How the elements are linked:
j: q496->q912, q858->q431, q922->q486, q2->q544, q918->q637, q544->q70, q79->q219, q579->q922, q150->q234, q692->q20, q707->q963, q881->q776, q613->q9, q433->q420, q912->q181, q431->q563, q420->q42, q342->q918, q963->q370, q664->q628, q501->q531, q644->q79, q239->q501, q234->q469, q181->q496, q469->q150, q124->q844, q370->q707, q265->q613, q776->q167, q9->q265, q167->q881, q511->q692, q844->q857, q531->q239, q563->q858, q42->q433, q637->q342, q219->q644, q20->q511, q70->q2, q628->q626, q486->q579, q857->q124, q626->q664
k: q496->q544, q150->q370, q692->q181, q707->q579, q881->q79, q613->q563, q433->q918, q912->q70, q420->q637, q963->q922, q664->q9, q501->q881, q239->q167, q234->q707, q181->q2, q469->q963, q124->q42, q370->q486, q265->q431, q776->q219, q9->q858, q167->q644, q511->q912, q844->q433, q531->q776, q42->q342, q20->q496, q628->q265, q857->q420, q626->q613
g: q496->q20, q858->q9, q922->q963, q2->q181, q918->q433, q544->q496, q79->q881, q579->q707, q707->q234, q881->q501, q613->q626, q433->q844, q912->q511, q431->q265, q420->q857, q342->q42, q963->q469, q644->q167, q181->q692, q370->q150, q265->q628, q776->q531, q9->q664, q167->q239, q563->q613, q42->q124, q637->q420, q219->q776, q70->q912, q486->q370
l: q496->q265, q858->q922, q922->q918, q2->q858, q918->q79, q544->q431, q79->q2, q579->q342, q150->q857, q692->q664, q707->q42, q881->q181, q613->q707, q433->q881, q912->q613, q431->q486, q420->q776, q342->q644, q963->q433, q664->q469, q501->q692, q644->q70, q239->q511, q234->q124, q181->q9, q469->q844, q124->q239, q370->q420, q265->q370, q776->q496, q9->q963, q167->q912, q511->q626, q844->q501, q531->q20, q563->q579, q42->q167, q637->q219, q219->q544, q20->q628, q70->q563, q628->q150, q486->q637, q857->q531, q626->q234
z: q496->q776, q858->q2, q922->q858, q2->q79, q918->q922, q544->q219, q79->q918, q579->q563, q150->q628, q692->q501, q707->q613, q881->q433, q613->q912, q433->q963, q912->q167, q431->q544, q420->q370, q342->q579, q963->q9, q664->q692, q501->q844, q644->q342, q239->q124, q234->q626, q181->q881, q469->q664, q124->q234, q370->q265, q265->q496, q776->q420, q9->q181, q167->q42, q511->q239, q844->q469, q531->q857, q563->q70, q42->q707, q637->q486, q219->q637, q20->q531, q70->q644, q628->q20, q486->q431, q857->q150, q626->q511
r: q496->q79, q150->q9, q692->q167, q707->q431, q881->q342, q613->q544, q433->q579, q912->q219, q420->q922, q963->q563, q664->q912, q501->q42, q239->q420, q234->q265, q181->q644, q469->q613, q124->q370, q370->q858, q265->q2, q776->q918, q9->q70, q167->q637, q511->q776, q844->q707, q531->q433, q42->q486, q20->q881, q628->q181, q857->q963, q626->q496

In the rows, 57 means zero.

The rows follow the links: the fewer symbols apart two elements are, the more alike their rows tend to be.

Each row is also shifted at random along 4 hidden directions that mean nothing.

Some elements, each with a row of numbers:
q42	[  59   51   62   57   53   47   56   69   61   46   73   56   55   53   57   67   57   73   41   63   44   57   62   60   57   66   61   60   61   55   51   60   53   50   60   50   60   69   24   46   41]
q433	[  25   66   68   51   44   60   64   62   48   52   64   44   45   59   52   60   66   74   54   55   69   50   43   55   52   55   56   56   67   54   57   79   61   46   63   56   70   62   51   59   47]
q79	[  36   63   48   56   52   56   66   53   59   64   59   66   64   68   44   53   65   44   68   43   71   55   60   56   44   52   54   54   65   59   60   59   65   61   60   63   52   59  106   69   58]
q858	[  60   68   70   54   54   62   54   58   49   65   67   48   50   67   58   57   62   65   56   65   64   50   56   65   67   48   57   56   51   56   55   70   79   64   62   59   63   54   59   64   42]
q181	[  57   61   54   66   54   62   66   54   42   52   60   66   57   75   58   47   51   41   54   56   64   59   81   73   68   55   58   50   47   61   37   40   45   64   40   65   48   41   42   36   44]
q2	[  58   65   54   52   57   60   59   61   51   69   71   53   45   68   57   57   61   65   57   59   61   52   57   64   52   52   58   57   57   60   49   63   65   71   62   53   60   54   64   62   42]
q9	[  57   64   69   65   52   66   61   46   45   48   52   69   65   71   55   40   56   30   57   47   60   56   77   68   76   50   55   48   40   54   47   51   57   58   40   70   47   47   57   46   52]
q342	[  62   64   63   63   54   46   50   64   64   55   60   55   66   59   44   58   78   57   49   53   55   48   60   62   79   47   54   60   55   42   72   79   70   62   82   49   58   70   76   63   51]
q469	[  71   54   55   40   54   70   72   55   48   66   54   65   61   30   68   53   57   69   60   48   44   58   35   40   37   69   59   66   67   64   58   63   55   53   48   59   65   59   69   67   74]
q912	[  51   59   57   65   57   55   53   64   59   55   59   54   52   64   60   52   60   58   47   59   47   62   69   69   72   54   64   57   42   55   58   55   52   69   64   43   63   64   51   52   52]
q531	[  44   56   55   72   62   54   54   52   57   51   31   51   70   64   50   55   65   36   65   52   73   55   70   53   89   46   41   51   53   42   68   55   42   58   69   60   47   47   65   47   71]
q922	[  97   61   64   53   55   58   59   58   48   62   74   63   58   52   59   57   61   60   50   57   46   45   64   61   53   60   58   62   61   56   49   65   68   57   53   60   51   58   55   58   41]
q881	[  49   53   39   46   58   63   80   57   49   57   65   74   57   53   52   55   43   56   62   49   55   62   57   53   18   70   64   54   72   72   42   38   41   57   37   62   52   60   70   53   57]
q370	[  68   58   66   56   60   61   49   53   61   48   61   62   55   43   49   60   42   63   63   61   56   61   43   53   38   59   63   53   61   60   58   55   55   47   44   64   58   67   51   60   61]
q918	[  43   74   69   63   46   55   55   57   54   56   52   50   67   66   39   52   86   46   56   41   73   39   59   62   86   37   46   51   56   37   76   85   73   56   79   58   57   63   99   66   55]
q70	[  31   52   54   61   56   48   55   56   69   65   73   54   50   80   63   67   48   57   61   71   63   67   71   69   44   63   65   55   53   73   45   37   72   62   51   61   56   54   49   58   46]
q431	[  83   66   59   56   66   64   45   58   62   64   64   55   50   48   54   59   54   67   63   63   55   58   42   55   43   49   65   59   58   60   68   67   69   69   60   52   64   65   78   78   60]
q150	[  62   50   56   59   58   60   58   46   59   51   45   67   68   53   62   59   48   42   65   58   59   62   60   49   56   66   52   55   60   59   58   44   52   44   44   75   49   49   50   53   73]
q20	[  94   49   40   57   71   63   61   54   57   63   52   63   58   39   67   56   42   56   60   60   45   62   56   48   48   66   59   63   63   63   55   42   34   69   49   55   52   50   50   51   73]

From each start, follow one symbol. Which element do you reach?
Answers are names.
start [  57   66   77   65   50   58   44   62   58   43   55   49   61   51   53   49   76   67   44   53   46   48   49   64   93   47   58   60   40   39   78   88   67   54   77   46   71   76   56   61   55]
z q613
start [  64   53   44   51   60   53   63   73   62   59   67   57   46   40   59   59   57   82   47   57   40   62   43   56   40   61   70   66   63   61   62   61   45   67   64   34   71   78   59   64   54]
k q644
start [  60   63   46   60   66   62   52   50   67   66   53   63   59   58   44   53   53   46   72   52   66   64   51   54   40   49   56   54   59   59   69   52   62   70   61   59   57   65  109   81   70]
j q70
start [  70   69   73   71   56   63   42   63   54   47   49   49   60   54   55   44   74   61   41   55   42   53   59   67  103   45   58   60   30   38   73   83   60   69   76   41   69   69   59   62   58]
k q563
start [  89   56   61   64   67   65   48   53   56   51   57   62   52   52   58   54   39   52   58   66   52   64   59   61   47   60   65   51   52   61   53   44   48   61   39   62   56   57   44   52   56]
j q613
start [  74   58   53   49   62   68   70   66   42   67   56   51   48   45   70   53   59   74   52   57   44   54   47   51   66   58   60   67   59   58   56   69   44   72   62   46   67   49   47   52   61]
r q167
start [  67   60   62   62   60   54   50   61   58   43   61   53   55   46   46   64   56   64   51   60   60   50   50   53   54   52   54   51   67   52   61   64   48   48   61   55   58   63   46   52   52]
j q42
start [  39   56   68   64   53   57   51   54   58   58   40   45   63   65   70   51   68   57   53   61   59   58   61   59   95   53   53   60   38   47   65   64   59   58   66   56   63   52   44   54   66]
z q511
start [  58   54   63   50   55   57   57   59   61   57   51   53   58   44   68   57   64   71   52   59   41   58   43   51   67   64   60   70   51   55   66   67   61   54   63   51   68   63   47   62   70]
k q707
start [  26   52   56   45   54   68   73   45   54   66   49   61   58   55   71   57   46   55   76   56   61   69   45   50   31   71   61   59   57   75   50   41   59   51   37   70   64   48   68   67   77]
j q628
start [  49   54   70   45   52   50   49   63   66   65   81   47   43   62   66   76   53   85   53   74   55   61   46   63   32   68   68   60   58   69   49   62   85   51   57   56   72   67   31   66   39]
j q922
start [  46   65   56   65   65   63   47   59   60   56   56   43   41   57   55   60   48   67   60   66   66   63   44   57   49   46   61   49   54   58   62   59   47   65   59   48   67   62   55   67   59]
k q544
start [  34   51   58   49   53   52   64   62   64   59   51   49   58   41   63   62   67   77   59   56   51   61   39   47   51   64   57   68   62   60   70   68   56   48   69   50   70   67   58   65   72]
j q844
start [  35   46   46   52   58   52   67   60   65   61   47   57   63   53   65   59   58   60   62   52   52   63   57   52   53   65   58   62   61   60   60   49   49   58   62   53   57   57   59   55   74]
z q124
start [  63   69   76   58   57   56   37   62   62   58   67   34   41   55   55   66   67   82   56   71   68   46   35   57   63   45   56   55   59   53   70   88   77   55   74   50   73   67   51   75   48]
l q637
